Below is a small trained network, with its code and all its weights. Each question gives an input and a class and asks what happens when units are switched off, that is, made to give their printed mean instead of their output.

import numpy as np


def w(rows, s, z=0):
    codes = np.array(rows[::2]) - 128.0
    scale = np.full(codes.shape[1], s)
    scale[-1] = z or s
    return codes * scale


def norm(h):
    return h / np.sqrt((h * h).mean(-1, keepdims=True) + 1e-5)


def f(y):
    return y / 2 * (1 + np.tanh(0.7978845608 * (y + 0.044715 * y**3)))


def log_softmax(a):
    a = a - a.max(-1, keepdims=True)
    return a - np.log(np.exp(a).sum(-1, keepdims=True))


def net(x, mask):
    res = np.array(x, float).reshape(1, 3) / 4 @ E
    u = 0
    for l in range(4):
        y = f(norm(res) @ A[l][:, :-1].T + A[l][:, -1])
        res = res + np.where(mask[u : u + 6], y, B[l][:, -1]) @ B[l][:, :-1]
        u += 6
    return log_softmax(norm(res)[-1] @ U[:, :-1].T + U[:, -1])


A, B = {}, {}
E = w([
[243,194,126,98,163,88],'x0',
[143,123,166,171,1,189],'x1',
[149,108,84,40,79,118],'x2',
],0.005)
A[0] = w([
[197,188,150,188,166,139,3],'0.n0',
[107,132,109,144,40,142,59],'0.n1',
[36,109,208,198,115,104,104],'0.n2',
[163,126,151,154,140,96,19],'0.n3',
[173,254,158,110,206,103,123],'0.n4',
[12,42,50,178,83,134,126],'0.n5',
],0.0061,0.0022)
B[0] = w([
[137,65,146,193,104,216,161],'0.n0',
[192,133,112,93,90,110,155],'0.n1',
[89,164,153,91,178,94,206],'0.n2',
[126,79,127,187,133,148,117],'0.n3',
[140,61,106,195,155,72,221],'0.n4',
[130,1,207,150,96,74,253],'0.n5',
],0.0078,0.0045)
A[1] = w([
[31,50,179,30,133,131,199],'1.n0',
[79,140,163,151,163,180,92],'1.n1',
[97,164,117,124,141,100,66],'1.n2',
[119,95,165,138,126,189,36],'1.n3',
[197,99,148,112,135,116,4],'1.n4',
[85,253,228,121,184,196,109],'1.n5',
],0.0068,0.0022)
B[1] = w([
[123,81,180,166,21,127,253],'1.n0',
[121,70,158,115,129,66,134],'1.n1',
[106,164,131,188,142,91,116],'1.n2',
[116,124,99,153,254,79,132],'1.n3',
[90,96,131,168,150,144,130],'1.n4',
[74,114,171,25,95,73,134],'1.n5',
],0.0067,0.0061)
A[2] = w([
[92,17,159,92,203,110,205],'2.n0',
[106,95,207,159,3,112,98],'2.n1',
[210,132,136,104,105,170,221],'2.n2',
[135,140,91,33,21,153,253],'2.n3',
[49,147,171,175,70,141,116],'2.n4',
[117,129,65,102,220,95,58],'2.n5',
],0.0061,0.0016)
B[2] = w([
[197,200,167,54,10,176,206],'2.n0',
[183,100,44,76,184,60,254],'2.n1',
[36,226,171,182,216,103,150],'2.n2',
[19,165,169,173,154,253,174],'2.n3',
[70,61,127,59,238,70,171],'2.n4',
[209,224,9,20,52,18,144],'2.n5',
],0.0039,0.007)
A[3] = w([
[94,75,127,146,149,48,162],'3.n0',
[73,254,140,111,156,208,217],'3.n1',
[170,92,222,208,94,144,252],'3.n2',
[170,35,26,109,150,90,72],'3.n3',
[145,94,226,72,197,119,133],'3.n4',
[126,88,138,131,41,148,163],'3.n5',
],0.006,0.0019)
B[3] = w([
[90,125,110,31,93,185,211],'3.n0',
[113,112,43,125,76,225,140],'3.n1',
[90,80,162,112,166,157,255],'3.n2',
[111,255,102,56,62,114,178],'3.n3',
[83,73,73,110,46,154,178],'3.n4',
[119,122,146,148,217,29,197],'3.n5',
],0.0065,0.0052)
U = w([
[35,31,208,47,63,96,145],'0',
[160,84,171,234,197,155,135],'1',
[172,212,65,71,121,47,140],'2',
[94,181,89,114,54,252,119],'3',
[53,241,238,139,128,118,3],'4',
],0.015,0.018)

Each question gives the input, the list of numbers given to net, and the class t.
The units are the neurons (one row each of A and B). Each row of codes is followed by its name. A weight is (code - 128) times the scale printed after its matrix; where a second scale follows, it is the last column's (A, B and U).
mask holds one flag per neuron, layer by layer. A switched-off neuron (its flag False) gives its mean, the last column of its row in B, instead of its output. The means were averaged over made-up inputs and are rounded, as every weight is.
A unit's drop is (log p(t) with every unit on - log p(t) with that unit switched off) / (log p(t) with every unit on - log p(t) with every unit switched off).
unit that matters most: the unit with the biggest drop
top k neurons: the k neurons with the biggest drops, biggest first
top k neurons in layer l: the k neurons of layer l with the biggest drops, biggest first
drop of u: that unit's drop, to one decimal
input [0,1,5], class 3: unit that matters most => 0.n5
input [1,2,8], class 3: top 2 neurons => [0.n5; 2.n3]
input [8,2,7], class 3: top 2 neurons => [1.n0; 0.n5]
input [7,2,8], class 3: top 4 neurons => [0.n5; 2.n3; 3.n1; 2.n1]
input [5,-2,0], class 2: top 4 neurons => [1.n0; 0.n5; 3.n3; 0.n4]
input [4,1,1], class 1: top 2 neurons => [2.n1; 0.n0]
input [4,-5,-4], class 2: top 2 neurons => [1.n0; 0.n5]
input [2,-8,-7], class 2: top 3 neurons => [2.n5; 1.n0; 0.n5]
input [4,5,-7], class 1: top 2 neurons => [0.n0; 1.n0]
input [0,2,5], class 3: top 2 neurons => [0.n5; 2.n3]
input [3,-6,-5], class 2: top 4 neurons => [1.n0; 0.n5; 2.n5; 3.n3]
input [3,8,-3], class 3: top 2 neurons in layer 0 => [0.n5; 0.n4]
input [3,6,-4], class 3: top 4 neurons in layer 1 => [1.n0; 1.n5; 1.n2; 1.n4]
input [2,0,-5], class 1: unit that matters most => 0.n4
input [8,-4,-4], class 1: top 3 neurons => [0.n0; 2.n1; 0.n2]
input [4,-2,8], class 2: top 2 neurons in layer 0 => [0.n5; 0.n0]
input [5,1,1], class 1: top 2 neurons => [2.n1; 0.n0]
input [1,-4,5], class 2: drop of 0.n5 => 0.6
input [3,0,8], class 3: drop of 0.n5 => 1.6
input [6,4,7], class 3: drop of 0.n5 => 0.7
